[-86.3  21.4  24.9   8.6 -68.7 -26.2] : U
[-36.9 -60.0  49.6  54.9 -34.1 -78.7] : X
[ -5.8  46.2  -6.5 -31.6  31.8 -84.8] : E
[-80.9  31.9 -77.2  69.9  75.7 -53.8] : K
[ 71.8  73.0 -33.0  33.8 -14.3  66.6] : W
[-51.6  89.2 -17.7 -15.0  62.2  64.9] : M
[ 45.7  54.8  52.1 -32.3  20.3   4.7] : J
[ 83.1 -10.4 -58.4 -83.4  26.4   2.5] : Z
[-51.3 -13.1 -87.9 -87.1 -31.6  18.8] : P
[-80.2 -41.8  85.7  49.5 -26.8  75.1] : B
[ 22.9 -74.4 -46.4 -69.6   2.9  49.6] : S
both S X: 
[49.6]
find: [-80.9  31.9 -77.2  69.9  75.7 -53.8]
K
find: [ 22.9 -74.4 -46.4 -69.6   2.9  49.6]
S

[ 21.0 -30.1 -48.0 -55.4 -55.1]  Y
[ 73.6 -77.4 -45.4 -65.2 -19.1]  V
[ 78.2 -82.5 -45.5 -56.9 -27.2]  A
[ 11.6  30.5 -28.8 -71.2 -48.1]  D
[-45.4  30.5 -28.8 -71.2 -60.5]  Q
key -> tag
[-60.5] -> z_544
[-27.2] -> z_175
[-48.1] -> z_800
[-19.1] -> z_657
[-56.9] -> z_842
[-55.1] -> z_678
key A 4: 
z_175
find: [ 78.2 -82.5 -45.5 -56.9 -27.2]
A
both V Q: 
[-45.4]
find: [-45.4  30.5 -28.8 -71.2 -60.5]
Q

[ -9.8 -66.0 -44.2  52.0 -47.8  61.3 -55.6  44.2  46.0  37.4  46.0  48.0
 -52.6  51.4  39.5  42.9 -51.4  43.6 -48.1  28.1  47.6  42.9  20.7  39.0] : G
[ 15.4 -20.3  28.1 -14.0 -30.2 -13.7 -29.2 -12.6   8.7 -12.6 -13.4 -14.2
 -29.7 -12.9 -11.8  10.8 -30.2  10.2  28.4  11.0 -14.1   9.1  -3.0 -11.8] : R
[ 26.0 -36.3  38.5 -11.6 -49.5 -10.4 -48.6  -9.9  13.5 -10.4 -11.0 -12.2
 -49.4  -9.8  -9.1  16.4 -49.6  15.6  38.2  16.1 -12.1  14.0   2.4  -9.1] : N
find: [ 26.0 -36.3  38.5 -11.6 -49.5 -10.4 -48.6  -9.9  13.5 -10.4 -11.0 -12.2
 -49.4  -9.8  -9.1  16.4 -49.6  15.6  38.2  16.1 -12.1  14.0   2.4  -9.1]
N
both R G: 
[28.1]

[ 79.2 -52.1  -0.7 -11.8 -12.7  10.4 -37.5  12.3   7.6  13.7  11.5  49.7
  10.8 -33.8  28.3  44.6   8.1  -5.1  43.4 -87.2  24.4  22.2  -7.5 -77.0
 -47.5 -11.0  -6.9  12.3 -34.0  19.4   9.5 -19.1 -41.4 -18.7   8.0  35.7
  11.1 -41.8 -10.3  15.0 -15.2  63.0] = Lado
[ -9.7  42.9 -12.8  -8.0  -4.9   4.8 -12.3   4.4  22.4  -8.5  -2.0   6.7
   2.9  -4.5  14.2 -15.7 -20.8  23.9  32.1 -23.0 -10.4 -39.2  -7.0 -21.0
 -20.0 -16.4 -11.9  30.8   0.3  19.0 -12.8   0.4 -33.1 -41.7  28.9 -17.5
  16.2  31.0  38.5 -13.3  -0.7  13.6] = rek
[-22.7  19.2 -19.0  18.5 -31.4  17.9  -4.3  11.6   3.1  27.0 -18.5  19.8
 -25.3  -3.3  23.4  -9.9   2.4  46.9  22.6   7.7  22.8   9.8  28.0  58.5
  -4.9  -5.4 -24.9  20.0 -12.0  52.8  17.8  55.3 -25.8 -31.1  -4.6  16.7
  19.9 -22.0 -33.9  35.7  19.5  37.3] = taru
[ 17.7  15.0   9.5  -6.9 -14.1   2.4   9.3  13.7  14.3 -10.4  -8.1  29.3
 -29.7  28.0   4.6   7.6  36.1  36.4  14.0  37.2  27.7   4.1  44.8   2.8
  -0.2 -10.4  50.7  30.8   5.7  -8.5   4.2   5.0 -19.2   4.5 -20.6  28.1
   0.7 -26.2   1.6  18.3   1.8  13.7] = zifi
[ 42.4  -5.5   9.5  21.3  24.0  34.6 -31.5  30.9  -6.0   6.8  -3.6  14.1
  -3.3  24.7  48.9 -14.7  26.2  14.7  10.4 -32.6  31.1  26.1  -3.6 -26.5
  -6.0  -9.7  61.1 -23.7  -4.9 -38.5 -10.8 -27.4   0.7   2.3 -37.0  -4.7
  -7.1 -33.2 -24.6  45.6   8.1  21.8] = libot
[-16.6  30.4 -41.5  48.7   1.7  18.7 -31.1  40.9 -22.8  63.5 -23.2  -6.9
   1.6   1.7  32.6 -13.5 -24.6  10.2  20.1 -39.7  -7.6  -6.2 -24.2  46.8
  -0.9 -12.4 -44.2  16.8 -34.2  18.2 -11.1  42.3  18.8 -46.8  26.4 -30.8
   3.3 -13.8 -24.3  63.4   9.0  55.6] = reva
[ 44.9  25.0  26.5 -23.8   4.8   7.7 -13.2 -20.2  57.5 -27.4  -9.4  39.0
  30.9  -0.3  14.9  11.3  36.5  56.5  50.2   4.3  34.7 -19.4  43.9 -23.0
  -7.2 -13.1  49.9   8.2  -4.4   6.3  25.8 -14.0 -58.4  -3.7 -21.0  46.0
   9.2  -7.5  -1.2  18.3   5.6   9.0] = sos
[ 27.5  42.2 -19.7 -19.4  -6.7  27.3  15.0 -37.3   8.7 -17.6   4.1  15.2
 -12.4  -2.1  29.1  36.5  33.6  17.6  10.8  40.1 -21.0  20.8  27.7  29.8
 -13.5  16.9  62.3 -14.2 -34.0 -33.0 -24.5  16.0 -16.7 -37.0 -40.7 -13.1
 -15.9 -20.2 -19.8  37.5  62.2  12.8] = duta
[ -5.3 -32.2  13.8 -29.2 -44.0  11.8  14.9 -26.2 -22.9 -13.5 -10.2   6.0
   7.0  47.7  -9.2  15.1  10.1  30.2   0.5  38.9  42.7  53.3  78.0  -4.2
   9.7  -5.8  60.0 -35.7   8.0 -22.1 -34.0  32.7 -12.2  16.1 -23.5  -6.0
   2.5 -32.5   3.5 -23.1   2.6  25.7] = des
[ -1.5 -10.1 -39.2 -23.2 -30.1  45.4  -4.8 -38.6 -31.2 -10.4  26.8  15.1
  31.4   0.2  28.4  16.4 -30.2 -25.7   4.4 -37.0 -28.1  50.2 -22.7 -32.5
 -41.3  18.0  20.3  -1.3 -18.9 -33.4 -65.8   1.2  -1.2 -43.1 -14.3 -66.0
 -11.3  -1.9  15.9  -5.5  39.8  17.6] = Mipak
where: [22.8]
taru, 20
both rek taru: 
[-4.9]
both rek Lado: 
[-0.7]
Table of tags by key:
[-37.5] -> z_81
[-6.9] -> z_398
[15.0] -> z_360
[49.6] -> z_101
[-6.8] -> z_330
[6.0] -> z_117
[49.7] -> z_62
key Lado 11: 
z_62

[ 54.1  48.0  74.2 -61.2 -55.6 -50.4  54.2] : C
[-37.0  62.0 -49.5  37.4  71.7  20.0 -50.4] : L
[67.2 67.2 66.6 74.2 74.1 71.7 72.4] : F
[-53.6 -50.3  54.1  66.3 -68.1  66.1  59.5] : T
both T C: 
[54.1]
both C T: 
[54.1]
where: [-55.6]
C, 4
both F C: 
[74.2]
both C L: 
[-50.4]
where: [-49.5]
L, 2

[-12.7  11.5 -17.8  22.1 -13.2] : dezo
[ -9.5  13.3 -39.6 -17.9   4.9] : navu
[ 64.8   8.2  16.4 -17.0 -12.3] : kato
[-28.6 -41.6  26.0 -55.4  53.1] : Runi
[ 64.8 -46.6   2.6  58.5   8.0] : lefu
where: [-17.8]
dezo, 2
where: [4.9]
navu, 4
find: [ -9.5  13.3 -39.6 -17.9   4.9]
navu
both lefu kato: 
[64.8]
Table of tags by key:
[26.1] -> z_256
[26.0] -> z_231
[16.4] -> z_802
[-17.8] -> z_327
[2.6] -> z_976
[-39.6] -> z_486
[53.1] -> z_914
[16.5] -> z_423
key Runi 2: 
z_231
find: [ 64.8 -46.6   2.6  58.5   8.0]
lefu

[ -5.4 -21.3  -8.4   3.4 -17.8  -7.3  -3.7  -6.6  -6.5 -17.2  22.8  -7.6
  -6.6] -> Bop
[-10.2  -7.1   2.4  23.0 -24.5  -6.6 -24.0 -10.1  64.7  26.3  39.2 -63.6
  -3.6] -> Giba
[-10.2  -7.1   2.4  23.0 -24.5   7.0 -22.6 -10.1  -5.0  26.3  39.2  64.6
  -3.6] -> vutu
[ 49.4 -33.9  12.4  14.5 -52.4  -1.8   6.0 -29.6 -21.5  64.6  21.3 -29.0
   6.3] -> zudil
both zudil vutu: 
[64.6]
both Bop Giba: 
[-6.6]
find: [ 49.4 -33.9  12.4  14.5 -52.4  -1.8   6.0 -29.6 -21.5  64.6  21.3 -29.0
   6.3]
zudil
where: [64.7]
Giba, 8

[ 21.5 -51.1  17.8  52.5 -41.2  62.4  21.7  44.5   1.1   1.5   0.9 -61.9
 -42.0  -0.9  13.3 -27.9 -20.5  32.6 -15.0 -61.4  22.9   0.5  38.5  61.1
  11.7] = Dubar
[-56.8  52.0  49.3 -53.0   5.1   0.9  12.3  18.6   0.4  -4.5 -61.1 -32.4
 -27.7 -13.3  60.8 -36.6 -47.5  19.0  26.2  21.8  -6.9  18.8  16.6 -59.3
 -10.4] = lal
[ -2.1 -59.7 -60.5   1.4  32.1   0.4  61.7  39.3 -63.2  54.9  60.4  39.1
 -22.8  39.2 -18.0  52.3  16.1 -34.9  23.2  49.9   1.7   0.9  30.5  54.5
 -24.8] = niru
[-58.0  15.1  27.0 -45.1 -48.0 -25.5  48.5 -22.1  10.5  -6.2  14.9  -3.9
  28.9 -62.5 -30.5  13.7   1.5   9.0 -29.8  12.0 -11.5   9.3 -32.4  35.4
 -46.3] = zusap
both Dubar zusap: 
[1.5]
find: [-56.8  52.0  49.3 -53.0   5.1   0.9  12.3  18.6   0.4  -4.5 -61.1 -32.4
 -27.7 -13.3  60.8 -36.6 -47.5  19.0  26.2  21.8  -6.9  18.8  16.6 -59.3
 -10.4]
lal
both zusap Dubar: 
[1.5]

